Here is a tiny trained network, its code and every weight. The questions are about switching its units off for an input and a target symbol, where a switched-off unit gives its printed mean instead of its output.

import numpy as np


def w(rows, s, z=0):
    codes = np.array(rows[::2]) - 128.0
    scale = np.full(codes.shape[1], s)
    scale[-1] = z or s
    return codes * scale


def f(y):
    return np.maximum(y, 0)


def softmax(a):
    e = np.exp(a - a.max(-1, keepdims=True))
    return e / e.sum(-1, keepdims=True)


def log_softmax(a):
    a = a - a.max(-1, keepdims=True)
    return a - np.log(np.exp(a).sum(-1, keepdims=True))


def net(x, mask):
    ids = ['ΦΨβγδζμτ'.index(c) for c in x.split()]
    T = len(ids)
    res = E[ids] + P[:T]
    u = 0
    for l in range(3):
        q, k, v = (res @ M[l].T for M in (Q, K, V))
        z = softmax(np.where(np.tri(T) > 0, q @ k.T / 2**0.5, -1e9)) @ v
        res = res + np.where(mask[u], z, O[l][:, -1]) @ O[l][:, :-1]
        u += 1
        y = f(res @ A[l][:, :-1].T + A[l][:, -1])
        res = res + np.where(mask[u : u + 8], y, B[l][:, -1]) @ B[l][:, :-1]
        u += 8
    return log_softmax(res[-1] @ U[:, :-1].T + U[:, -1])


Q, K, V, O, A, B = {}, {}, {}, {}, {}, {}
E = w([
[82,109,161,140,220,131,171,45,130,121,88],'Φ',
[186,150,129,173,134,121,58,123,166,68,104],'Ψ',
[194,205,113,158,83,168,58,107,177,241,108],'β',
[139,146,115,128,156,4,55,21,203,135,193],'γ',
[244,72,106,85,134,198,115,73,182,185,96],'δ',
[69,75,136,198,37,168,191,23,140,111,110],'ζ',
[139,212,37,182,132,65,216,174,132,112,158],'μ',
[215,84,218,150,177,128,185,69,114,143,121],'τ',
],0.017)
P = w([
[73,119,98,215,201,81,187,118,100,144,147],'0',
[150,79,158,61,125,114,100,125,132,129,8],'1',
[136,163,99,160,136,100,217,130,211,67,180],'2',
[138,111,119,16,185,108,63,131,185,112,43],'3',
[170,221,141,100,153,117,190,170,233,59,197],'4',
[153,104,143,2,112,115,58,154,176,93,69],'5',
],0.0091)
Q[0] = w([
[94,103,71,53,111,205,76,176,71,254,124],'0.h1',
[117,192,45,166,159,123,140,188,81,65,193],'0.h1',
],0.0075)
K[0] = w([
[66,88,152,197,63,134,93,96,64,254,146],'0.h1',
[129,6,87,115,143,131,249,143,67,84,141],'0.h1',
],0.0081)
V[0] = w([
[152,3,124,125,156,71,192,180,115,134,136],'0.h1',
[139,203,119,82,156,143,185,82,142,149,107],'0.h1',
],0.0053)
O[0] = w([
[186,63,154,94,116,57,213,124,112,67,163,100],'0.h1',
[130,183,121,31,234,144,166,224,148,250,60,253],'0.h1',
],0.011,0.0031)
A[0] = w([
[166,128,173,66,151,93,171,146,73,95,160,52],'0.n1',
[163,91,131,81,181,134,53,197,88,1,108,169],'0.n2',
[77,85,9,143,220,132,133,127,130,152,63,190],'0.n3',
[120,134,88,10,154,140,146,101,132,208,169,180],'0.n4',
[74,50,179,152,112,147,67,221,45,137,168,83],'0.n5',
[153,136,91,136,165,167,78,99,132,86,21,5],'0.n6',
[54,92,233,106,142,113,71,86,143,98,83,167],'0.n7',
[193,124,115,126,132,122,244,103,145,198,209,136],'0.n8',
],0.0056,0.0025)
B[0] = w([
[158,174,95,253,149,94,100,122,161,169,123,177],'0.n1',
[199,79,201,180,137,36,85,115,134,85,70,154],'0.n2',
[215,68,144,92,99,118,162,144,125,81,110,227],'0.n3',
[84,111,104,119,85,132,188,116,136,96,83,229],'0.n4',
[98,134,217,131,195,179,138,164,148,205,167,128],'0.n5',
[88,114,218,101,177,115,109,113,95,70,217,189],'0.n6',
[122,84,128,97,80,175,163,169,131,176,20,202],'0.n7',
[113,124,27,109,163,177,111,78,80,159,183,254],'0.n8',
],0.0074,0.0066)
Q[1] = w([
[62,239,119,236,201,209,140,171,44,67,236],'1.h1',
[124,86,74,114,213,254,170,73,250,165,125],'1.h1',
],0.0046)
K[1] = w([
[139,68,138,155,128,233,247,87,41,149,163],'1.h1',
[166,254,60,44,138,129,171,203,168,81,195],'1.h1',
],0.0059)
V[1] = w([
[158,67,172,244,195,253,169,132,82,92,82],'1.h1',
[86,104,79,202,205,105,87,81,147,180,70],'1.h1',
],0.0054)
O[1] = w([
[146,88,167,95,180,169,240,153,205,122,125,131],'1.h1',
[47,82,46,218,100,96,147,61,102,173,1,254],'1.h1',
],0.0096,0.0049)
A[1] = w([
[137,139,170,55,17,145,163,138,109,91,122,123],'1.n1',
[134,67,87,100,158,246,133,82,127,142,126,120],'1.n2',
[89,51,232,169,151,159,72,155,96,127,95,116],'1.n3',
[156,69,188,50,64,175,72,51,93,129,66,107],'1.n4',
[119,119,160,187,104,125,171,130,1,92,122,119],'1.n5',
[138,185,137,201,134,142,223,112,18,155,225,108],'1.n6',
[126,165,150,167,125,150,67,206,100,136,132,1],'1.n7',
[96,115,162,140,93,102,135,40,114,149,122,204],'1.n8',
],0.0069,0.0029)
B[1] = w([
[229,3,80,70,121,170,122,57,174,152,22,154],'1.n1',
[85,145,133,202,120,137,2,183,103,188,139,255],'1.n2',
[110,85,69,62,102,109,42,166,146,201,105,179],'1.n3',
[133,76,92,83,167,141,68,131,108,106,162,253],'1.n4',
[122,145,63,84,62,151,108,63,148,64,154,155],'1.n5',
[72,97,64,35,249,166,57,33,173,85,110,193],'1.n6',
[80,107,162,73,145,107,145,187,161,104,131,137],'1.n7',
[139,129,107,126,74,154,132,113,86,71,133,236],'1.n8',
],0.0078,0.0095)
Q[2] = w([
[146,101,23,3,212,206,84,30,188,95,62],'2.h1',
[105,177,124,174,137,86,148,65,134,157,114],'2.h1',
],0.0065)
K[2] = w([
[150,244,80,74,77,28,80,190,216,82,108],'2.h1',
[151,133,41,138,79,141,108,67,1,110,82],'2.h1',
],0.0052)
V[2] = w([
[135,223,29,81,143,47,128,166,179,37,16],'2.h1',
[142,76,3,108,136,227,208,155,17,218,83],'2.h1',
],0.0031)
O[2] = w([
[166,123,170,181,154,117,203,174,125,62,253,230],'2.h1',
[143,205,149,64,104,183,144,171,123,106,116,255],'2.h1',
],0.012,0.0067)
A[2] = w([
[201,45,146,90,172,128,86,70,137,47,113,65],'2.n1',
[136,53,242,134,101,137,120,121,92,126,168,23],'2.n2',
[171,114,151,85,203,87,112,175,177,174,105,51],'2.n3',
[114,162,107,150,128,162,163,167,174,86,231,2],'2.n4',
[71,165,139,152,127,80,229,162,146,161,92,210],'2.n5',
[78,139,63,162,59,162,124,150,133,87,166,225],'2.n6',
[134,193,134,203,112,70,189,91,82,164,158,112],'2.n7',
[203,117,108,254,125,123,137,145,122,64,142,197],'2.n8',
],0.0075,0.004)
B[2] = w([
[162,161,110,156,122,130,208,41,142,115,147,249],'2.n1',
[88,99,105,185,127,173,158,255,77,114,159,144],'2.n2',
[30,137,138,154,108,49,133,157,131,196,175,180],'2.n3',
[108,151,116,192,54,103,41,69,104,127,84,187],'2.n4',
[196,135,145,89,108,131,131,170,71,99,212,156],'2.n5',
[129,168,187,102,161,76,163,194,91,179,114,225],'2.n6',
[176,28,119,195,86,203,195,159,188,140,205,155],'2.n7',
[110,176,137,55,142,200,51,154,183,105,112,192],'2.n8',
],0.0097,0.012)
U = w([
[163,93,141,79,203,165,156,181,66,91,137,235],'Φ',
[160,103,125,130,146,156,122,140,190,83,40,108],'Ψ',
[203,146,145,215,168,112,156,146,106,185,45,211],'β',
[99,54,78,219,128,136,132,155,140,120,114,134],'γ',
[116,88,110,98,198,165,55,162,102,154,104,100],'δ',
[2,152,142,97,118,147,191,123,132,135,128,77],'ζ',
[157,128,106,134,156,95,108,100,32,103,94,144],'μ',
[127,130,142,93,184,179,140,77,110,163,154,5],'τ',
],0.0077,0.0032)

Each question gives the input, a string of symbols that net reads in full, and the target symbol t.
The units are the heads (2 rows each of Q, K, V and O) and the neurons (one row each of A and B). Each row of codes is followed by its name. A weight is (code - 128) times the scale printed after its matrix; where a second scale follows, it is the last column's (O, A, B and U).
mask holds one flag per unit, layer by layer, with each layer's heads first. A switched-off unit (its flag False) gives its mean, the last column of its rows in O or B, instead of its output. The means were averaged over made-up inputs and are rounded, as every weight is.
A unit's drop is (log p(t) with every unit on - log p(t) with that unit switched off) / (log p(t) with every unit on - log p(t) with every unit switched off).
The circuit of an input: a set's keep is (log p(t) with only the set's units on - log p(t) with every unit switched off) / (log p(t) with every unit on - log p(t) with every unit switched off). Starting from the 12 units with the biggest drops (on a tie, the unit counted first), units are removed one at a time, each time the one whose removal leaves the highest keep (on an exact tie, the one counted first), for as long as the keep stays at least 0.8.
circuit, biggest first: the units of the circuit, biggest drop first
unit that matters most: the unit with the biggest drop
top k neurons: the k neurons with the biggest drops, biggest first
top k neurons in layer l: the k neurons of layer l with the biggest drops, biggest first
input δ β μ Φ Ψ ζ, target γ: circuit, biggest first	(2.h1, 0.n8, 0.n2)
input γ μ δ, target δ: circuit, biggest first	(1.n2, 0.n8)
input ζ γ ζ γ μ, target μ: circuit, biggest first	(2.n4, 0.n8, 0.h1, 1.h1)
input Ψ Φ ζ Ψ, target γ: top 2 neurons	(0.n6, 2.n3)
input γ β ζ ζ μ, target μ: circuit, biggest first	(2.n4, 0.n8, 1.h1, 2.h1)
input Φ μ Ψ Φ Φ ζ, target γ: top 2 neurons	(0.n8, 2.n2)
input ζ γ Φ γ Ψ, target Ψ: top 3 neurons in layer 2	(2.n8, 2.n6, 2.n4)
input τ ζ ζ ζ γ, target γ: circuit, biggest first	(2.n7, 2.h1, 1.h1, 1.n4)
input ζ β ζ, target β: top neuron in layer 0	(0.n6)
input β β τ, target τ: top 3 neurons	(1.n6, 0.n8, 0.n7)
input β γ ζ ζ, target μ: circuit, biggest first	(1.h1, 1.n8)
input ζ δ ζ ζ, target Ψ: top 3 neurons	(1.n1, 0.n8, 2.n6)
input Φ τ δ, target δ: top 2 neurons	(1.n2, 0.n8)
input Ψ γ ζ Ψ τ Φ, target γ: top 3 neurons in layer 0	(0.n8, 0.n2, 0.n7)
input τ τ ζ δ, target τ: unit that matters most	2.n1
input Φ τ ζ ζ, target Ψ: top 2 neurons	(1.n1, 0.n8)
input μ Φ ζ ζ ζ Φ, target Φ: top 2 neurons in layer 1	(1.n6, 1.n4)
input δ μ ζ δ, target Φ: top 2 neurons in layer 2	(2.n2, 2.n4)
input τ Φ β τ δ Φ, target δ: top 4 neurons	(1.n3, 0.n7, 1.n2, 1.n6)
input Φ τ ζ τ, target β: unit that matters most	0.h1
input ζ τ Φ τ, target β: top 2 neurons in layer 0	(0.n1, 0.n2)
input τ δ μ ζ ζ δ, target Φ: top 2 neurons	(2.n2, 1.n6)
input ζ ζ Φ μ, target Φ: top 3 neurons in layer 2	(2.n5, 2.n8, 2.n7)
